Below is a small trained network, with its code and all its weights. Each question gives an input and a class and asks what happens when units are switched off, that is, made to give their printed mean instead of their output.

import numpy as np


def w(rows, s, z=0):
    codes = np.array(rows[::2]) - 128.0
    scale = np.full(codes.shape[1], s)
    scale[-1] = z or s
    return codes * scale


def f(y):
    return np.maximum(y, 0)


def log_softmax(a):
    a = a - a.max(-1, keepdims=True)
    return a - np.log(np.exp(a).sum(-1, keepdims=True))


def net(x, mask):
    res = np.array(x, float).reshape(1, 4) / 4 @ E
    y = f(res @ A[0][:, :-1].T + A[0][:, -1])
    res = res + np.where(mask, y, B[0][:, -1]) @ B[0][:, :-1]
    return log_softmax(res[-1] @ U[:, :-1].T + U[:, -1])


A, B = {}, {}
E = w([
[138,125,45,181,213,141,108,130,52,172,103],'x0',
[184,97,105,100,103,93,9,132,86,101,224],'x1',
[126,21,238,100,195,81,112,114,123,171,96],'x2',
[118,162,144,144,136,114,112,131,155,127,99],'x3',
],0.014)
A[0] = w([
[137,133,116,120,116,108,111,122,127,132,143,90],'neuron 1',
[119,186,30,155,76,137,139,126,131,116,136,4],'neuron 2',
[111,116,179,93,51,103,158,121,160,104,137,173],'neuron 3',
[132,101,114,128,124,113,26,132,116,116,149,107],'neuron 4',
[126,127,192,102,70,128,146,128,150,110,145,158],'neuron 5',
[155,131,177,122,74,134,135,131,159,126,141,175],'neuron 6',
[121,92,139,142,183,120,104,122,108,140,113,95],'neuron 7',
[140,135,66,142,254,135,107,125,81,146,106,171],'neuron 8',
[141,124,145,134,127,119,128,125,114,116,113,101],'neuron 9',
[136,128,112,125,134,128,17,135,94,120,137,107],'neuron 10',
[119,113,62,158,204,109,116,126,100,139,111,150],'neuron 11',
[136,124,140,120,107,132,146,131,113,128,136,183],'neuron 12',
[107,82,182,117,178,113,111,124,119,128,116,51],'neuron 13',
[139,80,199,123,187,125,121,127,129,155,127,58],'neuron 14',
[119,133,137,142,171,162,226,131,132,146,85,104],'neuron 15',
[118,124,115,136,168,126,125,141,127,128,139,151],'neuron 16',
[129,134,158,112,115,140,77,131,141,129,166,116],'neuron 17',
[114,127,134,147,117,121,142,116,130,153,130,79],'neuron 18',
[118,125,122,127,145,121,234,135,130,121,87,97],'neuron 19',
],0.018,0.0039)
B[0] = w([
[125,139,161,111,164,95,150,113,141,161,97,157],'neuron 1',
[179,181,126,5,136,167,145,166,107,112,96,252],'neuron 2',
[117,77,147,164,94,166,52,129,117,134,109,214],'neuron 3',
[121,113,125,135,160,73,154,91,145,124,195,228],'neuron 4',
[99,126,134,196,132,156,110,160,125,146,73,202],'neuron 5',
[121,93,134,170,105,157,123,129,124,138,108,188],'neuron 6',
[158,147,119,79,143,152,130,150,102,118,110,187],'neuron 7',
[104,82,168,195,72,165,70,139,151,148,74,254],'neuron 8',
[135,141,129,122,126,131,138,133,120,139,124,139],'neuron 9',
[115,118,103,164,151,73,173,93,131,128,180,229],'neuron 10',
[90,102,151,183,108,168,92,144,129,133,91,221],'neuron 11',
[106,147,146,134,130,111,127,144,166,132,94,146],'neuron 12',
[150,173,104,54,127,157,155,139,97,114,108,200],'neuron 13',
[168,197,110,45,115,149,142,159,143,110,124,211],'neuron 14',
[119,107,103,165,150,59,151,86,140,112,214,215],'neuron 15',
[105,128,134,144,103,137,129,142,119,128,131,156],'neuron 16',
[110,131,116,160,145,99,157,104,136,129,143,181],'neuron 17',
[127,120,114,127,139,126,144,128,124,128,147,139],'neuron 18',
[130,121,127,127,169,60,151,88,128,145,179,200],'neuron 19',
],0.018,0.025)
U = w([
[40,56,169,221,63,231,34,176,108,183,40,254],'0',
[83,96,101,158,211,44,162,55,129,143,184,126],'1',
[198,197,100,2,128,226,132,217,56,89,65,26],'2',
],0.0085,0.002)

Each question gives the input, the list of numbers given to net, and the class t.
The units are the neurons (one row each of A and B). Each row of codes is followed by its name. A weight is (code - 128) times the scale printed after its matrix; where a second scale follows, it is the last column's (A, B and U).
mask holds one flag per neuron, in row order. A switched-off neuron (its flag False) gives its mean, the last column of its row in B, instead of its output. The means were averaged over made-up inputs and are rounded, as every weight is.
A unit's drop is (log p(t) with every unit on - log p(t) with that unit switched off) / (log p(t) with every unit on - log p(t) with every unit switched off).
The circuit of an input: a set's keep is (log p(t) with only the set's units on - log p(t) with every unit switched off) / (log p(t) with every unit on - log p(t) with every unit switched off). Starting from the 12 units with the biggest drops (on a tie, the unit counted first), units are removed one at a time, each time the one whose removal leaves the highest keep (on an exact tie, the one counted first), for as long as the keep stays at least 0.8.
circuit, biggest first: the units of the circuit, biggest drop first
top k neurons: the k neurons with the biggest drops, biggest first
drop of u: that unit's drop, to one decimal
input [0,-8,8,0], class 1: circuit, biggest first => [neuron 15]
input [1,-6,7,-4], class 2: top 2 neurons => [neuron 14; neuron 13]
input [-1,2,2,-4], class 1: top 3 neurons => [neuron 2; neuron 8; neuron 11]
input [5,3,7,-7], class 2: top 3 neurons => [neuron 14; neuron 13; neuron 7]
input [-4,-5,-4,-3], class 1: top 2 neurons => [neuron 8; neuron 19]
input [2,7,6,-8], class 1: top 3 neurons => [neuron 4; neuron 10; neuron 2]
input [6,-8,4,-3], class 1: top 2 neurons => [neuron 15; neuron 19]
input [-6,7,-7,3], class 1: top 3 neurons => [neuron 8; neuron 4; neuron 10]
input [-6,2,-8,-1], class 2: top 2 neurons => [neuron 2; neuron 8]
input [5,8,3,4], class 1: top 2 neurons => [neuron 4; neuron 10]
input [-3,-5,2,4], class 1: drop of neuron 15 => 0.1
input [2,-2,3,-2], class 2: drop of neuron 3 => 0.4
input [-5,1,8,-4], class 2: drop of neuron 14 => 0.8
input [2,2,-4,3], class 2: drop of neuron 18 => 0.0
